Below are the code and all the weights of a small trained network. Each question names an input and a class and asks about switching units off, where a switched-off unit gives its printed mean instead of its output.

import numpy as np


def w(rows, s, z=0):
    codes = np.array(rows[::2]) - 128.0
    scale = np.full(codes.shape[1], s)
    scale[-1] = z or s
    return codes * scale


def f(y):
    return y / 2 * (1 + np.tanh(0.7978845608 * (y + 0.044715 * y**3)))


def log_softmax(a):
    a = a - a.max(-1, keepdims=True)
    return a - np.log(np.exp(a).sum(-1, keepdims=True))


def net(x, mask):
    res = np.array(x, float).reshape(1, 5) / 4 @ E
    y = f(res @ A[0][:, :-1].T + A[0][:, -1])
    res = res + np.where(mask, y, B[0][:, -1]) @ B[0][:, :-1]
    return log_softmax(res[-1] @ U[:, :-1].T + U[:, -1])


A, B = {}, {}
E = w([
[143,135,139,127,134,128,108],'x0',
[126,127,120,130,128,123,127],'x1',
[61,200,241,232,208,180,212],'x2',
[148,249,53,91,254,91,169],'x3',
[30,232,162,19,52,149,59],'x4',
],0.0059)
A[0] = w([
[167,85,3,72,65,61,71,122],'neuron 1',
[138,234,36,84,242,59,171,157],'neuron 2',
[22,198,130,33,102,131,93,60],'neuron 3',
[211,39,90,181,188,108,207,57],'neuron 4',
[171,72,43,43,104,86,68,54],'neuron 5',
[55,208,197,38,49,179,72,254],'neuron 6',
],0.0058,0.0031)
B[0] = w([
[48,167,156,220,186,135,170,237],'neuron 1',
[107,19,172,162,91,19,89,253],'neuron 2',
[254,112,67,251,178,196,78,188],'neuron 3',
[223,141,49,201,192,200,129,216],'neuron 4',
[51,198,186,224,160,154,184,202],'neuron 5',
[164,77,42,219,186,119,115,250],'neuron 6',
],0.0072,0.0057)
U = w([
[198,128,74,149,159,183,104,38],'0',
[112,118,130,123,138,136,121,240],'1',
[113,128,124,128,124,138,129,223],'2',
[71,205,163,161,157,157,159,91],'3',
[124,52,151,131,97,76,88,117],'4',
[140,175,126,48,86,134,125,94],'5',
[139,213,144,17,65,146,117,5],'6',
[149,230,147,6,66,158,105,2],'7',
],0.012,0.0072)

Each question gives the input, the list of numbers given to net, and the class t.
The units are the neurons (one row each of A and B). Each row of codes is followed by its name. A weight is (code - 128) times the scale printed after its matrix; where a second scale follows, it is the last column's (A, B and U).
mask holds one flag per neuron, in row order. A switched-off neuron (its flag False) gives its mean, the last column of its row in B, instead of its output. The means were averaged over made-up inputs and are rounded, as every weight is.
A unit's drop is (log p(t) with every unit on - log p(t) with that unit switched off) / (log p(t) with every unit on - log p(t) with every unit switched off).
The circuit of an input: a set's keep is (log p(t) with only the set's units on - log p(t) with every unit switched off) / (log p(t) with every unit on - log p(t) with every unit switched off). Starting from all 6 units, units are removed one at a time, each time the one whose removal leaves the highest keep (on an exact tie, the one counted first), for as long as the keep stays at least 0.8.
circuit, biggest first: the units of the circuit, biggest drop first
unit that matters most: the unit with the biggest drop
top k neurons: the k neurons with the biggest drops, biggest first
drop when u is switched off: that unit's drop, to one decimal
input [-2,-2,3,-4,7], class 0: top 3 neurons : (neuron 6; neuron 3; neuron 2)
input [1,1,1,-4,6], class 0: circuit, biggest first : (neuron 6; neuron 3)
input [-7,0,-6,8,4], class 4: top neuron : (neuron 2)
input [-7,-2,7,4,4], class 2: circuit, biggest first : (neuron 1; neuron 5; neuron 2)
input [4,4,-8,-6,5], class 3: circuit, biggest first : (neuron 5; neuron 1)
input [1,-8,8,4,-5], class 1: circuit, biggest first : (neuron 2; neuron 1)
input [-6,-2,0,-6,-8], class 0: top 2 neurons : (neuron 4; neuron 2)
input [5,-4,-1,-5,6], class 0: circuit, biggest first : (neuron 6; neuron 3)
input [-3,-5,1,8,-6], class 4: top 2 neurons : (neuron 2; neuron 3)
input [2,6,5,7,8], class 0: top 2 neurons : (neuron 3; neuron 6)
input [-2,-3,5,6,0], class 4: circuit, biggest first : (neuron 2; neuron 1)
input [-7,-7,-1,2,7], class 0: top 2 neurons : (neuron 3; neuron 6)
input [-3,2,2,-8,-8], class 0: top 2 neurons : (neuron 4; neuron 2)
input [-5,-2,-5,1,5], class 0: unit that matters most : neuron 3
input [-1,7,-6,8,5], class 4: top 2 neurons : (neuron 2; neuron 4)
input [4,3,-6,6,4], class 3: top 3 neurons : (neuron 5; neuron 1; neuron 4)
input [0,0,-6,0,-1], class 3: drop when neuron 1 is switched off : 0.3
input [-4,5,-3,-7,7], class 0: drop when neuron 3 is switched off : 0.4
input [3,-1,6,8,0], class 4: drop when neuron 2 is switched off : 0.7
input [-1,-2,-1,7,-2], class 4: unit that matters most : neuron 2
